Below are the code and all the weights of a small trained network. Each question names an input and a target symbol and asks about switching units off, where a switched-off unit gives its printed mean instead of its output.

import numpy as np


def w(rows, s, z=0):
    codes = np.array(rows[::2]) - 128.0
    scale = np.full(codes.shape[1], s)
    scale[-1] = z or s
    return codes * scale


def f(y):
    return y / 2 * (1 + np.tanh(0.7978845608 * (y + 0.044715 * y**3)))


def softmax(a):
    e = np.exp(a - a.max(-1, keepdims=True))
    return e / e.sum(-1, keepdims=True)


def log_softmax(a):
    a = a - a.max(-1, keepdims=True)
    return a - np.log(np.exp(a).sum(-1, keepdims=True))


def net(x, mask):
    ids = ['γδζηθλξπτ'.index(c) for c in x.split()]
    T = len(ids)
    res = E[ids] + P[:T]
    r = res
    for j in range(3):
        rows = slice(3 * j, 3 * j + 3)
        q, k, v = (r @ M[0][rows].T for M in (Q, K, V))
        z = softmax(np.where(np.tri(T) > 0, q @ k.T / 3**0.5, -1e9)) @ v
        o = O[0][rows]
        res = res + np.where(mask[j], z, o[:, -1]) @ o[:, :-1]
    y = f(res @ A[0][:, :-1].T + A[0][:, -1])
    res = res + np.where(mask[3:15], y, B[0][:, -1]) @ B[0][:, :-1]
    return log_softmax(res[-1] @ U[:, :-1].T + U[:, -1])


Q, K, V, O, A, B = {}, {}, {}, {}, {}, {}
E = w([
[238,183,175,95],'γ',
[110,175,151,138],'δ',
[110,102,129,208],'ζ',
[160,103,91,99],'η',
[254,83,129,81],'θ',
[169,125,137,73],'λ',
[106,155,115,116],'ξ',
[218,86,49,169],'π',
[147,162,165,70],'τ',
],0.017)
P = w([
[188,96,210,230],'0',
[44,52,137,107],'1',
[161,209,140,153],'2',
[49,68,103,126],'3',
[154,249,114,106],'4',
[70,80,70,135],'5',
],0.012)
Q[0] = w([
[62,183,158,127],'H1',
[112,108,69,171],'H1',
[128,162,88,46],'H1',
[100,132,127,126],'H2',
[7,130,100,111],'H2',
[140,144,149,86],'H2',
[189,208,107,91],'H3',
[188,92,137,124],'H3',
[131,80,66,112],'H3',
],0.015)
K[0] = w([
[35,192,191,127],'H1',
[115,111,11,214],'H1',
[166,187,33,7],'H1',
[101,135,115,122],'H2',
[50,155,58,18],'H2',
[120,71,85,150],'H2',
[139,85,204,182],'H3',
[180,66,157,136],'H3',
[141,113,54,108],'H3',
],0.013)
V[0] = w([
[106,44,43,159],'H1',
[66,73,178,192],'H1',
[56,132,131,113],'H1',
[71,209,125,68],'H2',
[107,124,224,190],'H2',
[129,81,214,98],'H2',
[74,174,52,130],'H3',
[85,67,69,127],'H3',
[2,168,187,193],'H3',
],0.0083)
O[0] = w([
[92,198,74,98,175],'H1',
[147,189,51,7,231],'H1',
[147,108,51,134,90],'H1',
[83,158,208,71,2],'H2',
[200,213,75,117,246],'H2',
[164,109,106,174,149],'H2',
[87,124,76,82,70],'H3',
[83,133,2,151,131],'H3',
[32,131,170,202,186],'H3',
],0.0055,0.0056)
A[0] = w([
[84,73,68,168,119],'N1',
[59,140,178,96,169],'N2',
[181,96,156,233,174],'N3',
[154,116,200,139,71],'N4',
[195,140,171,109,203],'N5',
[176,121,107,114,162],'N6',
[158,131,92,4,99],'N7',
[142,204,91,81,36],'N8',
[170,134,157,52,254],'N9',
[136,148,94,117,10],'N10',
[66,120,109,112,105],'N11',
[77,53,171,22,134],'N12',
],0.013,0.0072)
B[0] = w([
[175,94,125,55,186],'N1',
[217,213,48,171,156],'N2',
[74,104,179,88,246],'N3',
[172,157,50,110,146],'N4',
[81,132,89,125,190],'N5',
[88,190,150,137,167],'N6',
[155,41,126,142,144],'N7',
[211,131,142,108,134],'N8',
[105,107,128,211,157],'N9',
[198,131,123,92,123],'N10',
[98,142,124,74,164],'N11',
[219,135,254,125,158],'N12',
],0.01,0.013)
U = w([
[65,105,189,127,253],'γ',
[168,204,81,183,157],'δ',
[101,122,93,47,78],'ζ',
[161,63,192,55,45],'η',
[159,79,109,180,91],'θ',
[187,78,188,118,88],'λ',
[182,167,204,2,18],'ξ',
[198,92,111,128,49],'π',
[206,120,184,136,69],'τ',
],0.0098,0.0052)

Each question gives the input, a string of symbols that net reads in full, and the target symbol t.
The units are the heads (3 rows each of Q, K, V and O) and the neurons (one row each of A and B). Each row of codes is followed by its name. A weight is (code - 128) times the scale printed after its matrix; where a second scale follows, it is the last column's (O, A, B and U).
mask holds one flag per unit, heads first, then neurons. A switched-off unit (its flag False) gives its mean, the last column of its rows in O or B, instead of its output. The means were averaged over made-up inputs and are rounded, as every weight is.
A unit's drop is (log p(t) with every unit on - log p(t) with that unit switched off) / (log p(t) with every unit on - log p(t) with every unit switched off).
The circuit of an input: a set's keep is (log p(t) with only the set's units on - log p(t) with every unit switched off) / (log p(t) with every unit on - log p(t) with every unit switched off). Starting from the 12 units with the biggest drops (on a tie, the unit counted first), units are removed one at a time, each time the one whose removal leaves the highest keep (on an exact tie, the one counted first), for as long as the keep stays at least 0.8.
units of the circuit, in order: the units of the circuit, biggest drop first
unit that matters most: the unit with the biggest drop
k most important neurons: the k neurons with the biggest drops, biggest first
heads that matter: for each layer, one digit per head in row order, 1 if its drop is at least 0.15 and else 0, layers parted by /
input γ ξ λ, target γ: heads that matter => 100
input δ θ ζ, target γ: units of the circuit, in order => [N3; N2; H3]
input δ θ ξ ξ ξ, target δ: 4 most important neurons => [N2; N4; N1; N12]
input ζ ζ π, target γ: units of the circuit, in order => [N3; H1; H3]
input ζ τ η ζ ζ ζ, target ζ: heads that matter => 100
input δ ζ π λ, target λ: units of the circuit, in order => [N12; H3; N7; N9]
input θ ξ ζ η, target η: units of the circuit, in order => [H2; N12; N7]
input ζ λ ζ ζ, target ζ: heads that matter => 101
input ζ ζ δ ζ, target δ: units of the circuit, in order => [N2; N3; H2; H1]
input ζ θ ζ ζ ζ γ, target γ: units of the circuit, in order => [H1; H3; N2; N1]
input ξ ζ π ζ, target π: units of the circuit, in order => [H3; H1; N3; N7]
input λ λ ζ ξ, target ξ: 3 most important neurons => [N12; N1; N11]
input θ ζ δ ζ, target δ: heads that matter => 111
input ξ ζ ξ δ, target δ: units of the circuit, in order => [N2; N3]
input ζ τ ζ ξ π δ, target δ: heads that matter => 010
input τ ζ ζ π, target π: heads that matter => 001
input ζ π θ, target γ: 2 most important neurons => [N3; N5]
input λ λ ζ π ξ, target γ: heads that matter => 100
input γ τ ζ λ, target λ: heads that matter => 010
input δ ζ ξ, target γ: heads that matter => 101
input ξ θ ζ δ λ τ, target τ: unit that matters most => H2
input ξ ξ ζ, target γ: unit that matters most => N2
input ζ η θ τ, target τ: 3 most important neurons => [N12; N3; N2]
input π δ δ η λ, target γ: unit that matters most => H1
input ζ ζ η π γ, target γ: units of the circuit, in order => [H1; N3; N5]
input ζ ζ δ, target γ: 3 most important neurons => [N3; N2; N1]
input η ζ η ζ δ ξ, target ξ: 2 most important neurons => [N12; N11]
